Here is a tiny trained network, its code and every weight. The questions are about switching its units off for an input and a class, where a switched-off unit gives its printed mean instead of its output.

import numpy as np


def w(rows, s, z=0):
    codes = np.array(rows[::2]) - 128.0
    scale = np.full(codes.shape[1], s)
    scale[-1] = z or s
    return codes * scale


def norm(h):
    return h / np.sqrt((h * h).mean(-1, keepdims=True) + 1e-5)


def f(y):
    return np.maximum(y, 0)


def log_softmax(a):
    a = a - a.max(-1, keepdims=True)
    return a - np.log(np.exp(a).sum(-1, keepdims=True))


def net(x, mask):
    res = np.array(x, float).reshape(1, 4) / 4 @ E
    u = 0
    for l in range(3):
        y = f(norm(res) @ A[l][:, :-1].T + A[l][:, -1])
        res = res + np.where(mask[u : u + 5], y, B[l][:, -1]) @ B[l][:, :-1]
        u += 5
    return log_softmax(norm(res)[-1] @ U[:, :-1].T + U[:, -1])


A, B = {}, {}
E = w([
[131,246,187,154,87,150,80,89,145],'x0',
[67,133,131,199,211,126,193,169,204],'x1',
[135,81,127,159,114,179,56,102,31],'x2',
[88,77,178,127,187,129,222,147,109],'x3',
],0.011)
A[0] = w([
[143,181,74,108,105,107,73,132,216,158],'0.n0',
[137,90,141,54,105,110,177,120,88,252],'0.n1',
[128,1,88,136,134,128,119,139,111,154],'0.n2',
[148,129,90,98,93,123,36,119,109,83],'0.n3',
[126,97,97,143,130,134,54,129,91,88],'0.n4',
],0.037,0.0034)
B[0] = w([
[86,193,107,122,201,103,167,127,206,248],'0.n0',
[158,198,154,78,187,33,164,148,86,220],'0.n1',
[198,179,35,122,173,154,250,101,165,255],'0.n2',
[155,90,140,188,83,162,73,101,85,250],'0.n3',
[96,58,163,203,124,165,124,143,115,210],'0.n4',
],0.022,0.027)
A[1] = w([
[127,180,89,85,149,126,185,128,204,142],'1.n0',
[87,195,164,119,133,114,135,118,208,30],'1.n1',
[141,140,66,86,156,140,193,141,189,82],'1.n2',
[51,147,114,73,141,156,155,154,254,169],'1.n3',
[133,92,93,67,92,160,114,112,163,1],'1.n4',
],0.035,0.0019)
B[1] = w([
[127,139,134,53,168,50,147,110,80,253],'1.n0',
[184,224,106,107,165,122,206,81,109,202],'1.n1',
[83,171,238,142,119,89,108,126,167,237],'1.n2',
[156,99,48,137,115,170,248,109,196,213],'1.n3',
[149,79,130,171,137,85,151,159,156,128],'1.n4',
],0.017,0.045)
A[2] = w([
[112,155,182,125,86,142,5,82,113,145],'2.n0',
[143,130,169,128,39,87,24,106,141,49],'2.n1',
[135,227,157,80,207,22,205,130,149,193],'2.n2',
[89,112,186,205,131,185,160,122,161,253],'2.n3',
[44,163,122,153,163,96,83,177,218,148],'2.n4',
],0.026,0.0034)
B[2] = w([
[77,130,211,38,81,8,183,193,98,139],'2.n0',
[104,169,106,15,73,67,84,140,121,135],'2.n1',
[109,206,151,26,208,44,137,236,81,254],'2.n2',
[126,138,153,17,185,76,72,211,105,149],'2.n3',
[145,201,74,40,151,153,137,76,189,135],'2.n4',
],0.013,0.073)
U = w([
[86,56,253,101,67,74,8,144,52,151],'0',
[213,8,100,253,120,237,135,76,92,102],'1',
[73,96,110,141,103,200,68,19,255,3],'2',
[129,190,143,67,202,65,222,104,154,197],'3',
],0.0089,0.0041)

Each question gives the input, the list of numbers given to net, and the class t.
The units are the neurons (one row each of A and B). Each row of codes is followed by its name. A weight is (code - 128) times the scale printed after its matrix; where a second scale follows, it is the last column's (A, B and U).
mask holds one flag per neuron, layer by layer. A switched-off neuron (its flag False) gives its mean, the last column of its row in B, instead of its output. The means were averaged over made-up inputs and are rounded, as every weight is.
A unit's drop is (log p(t) with every unit on - log p(t) with that unit switched off) / (log p(t) with every unit on - log p(t) with every unit switched off).
most important unit: the unit with the biggest drop
k most important neurons: the k neurons with the biggest drops, biggest first
top k neurons in layer l: the k neurons of layer l with the biggest drops, biggest first
drop of u: that unit's drop, to one decimal
input [0,0,7,-5], class 1: top 2 neurons in layer 1 -> 1.n2; 1.n0
input [2,-2,1,-7], class 0: 3 most important neurons -> 0.n3; 0.n2; 1.n3
input [3,2,5,0], class 0: most important unit -> 0.n2
input [1,-3,7,-5], class 0: 2 most important neurons -> 1.n3; 0.n2
input [2,0,3,-8], class 0: top 2 neurons in layer 0 -> 0.n3; 0.n2
input [-2,-6,2,-2], class 1: 3 most important neurons -> 1.n2; 0.n3; 2.n2
input [-6,-8,1,-3], class 1: 3 most important neurons -> 0.n3; 0.n0; 0.n4
input [-3,-5,1,-5], class 1: 3 most important neurons -> 0.n3; 1.n2; 2.n2
input [2,0,3,2], class 0: 2 most important neurons -> 0.n0; 0.n2
input [-1,0,0,-8], class 2: top 2 neurons in layer 0 -> 0.n0; 0.n3
input [-4,-8,-3,-8], class 0: top 2 neurons in layer 1 -> 1.n3; 1.n1
input [5,-1,2,1], class 0: drop of 0.n2 -> 0.5
input [-1,1,8,-1], class 1: drop of 2.n2 -> 0.1
input [8,-8,1,3], class 0: drop of 0.n2 -> 0.8
input [5,-3,3,3], class 0: most important unit -> 0.n2
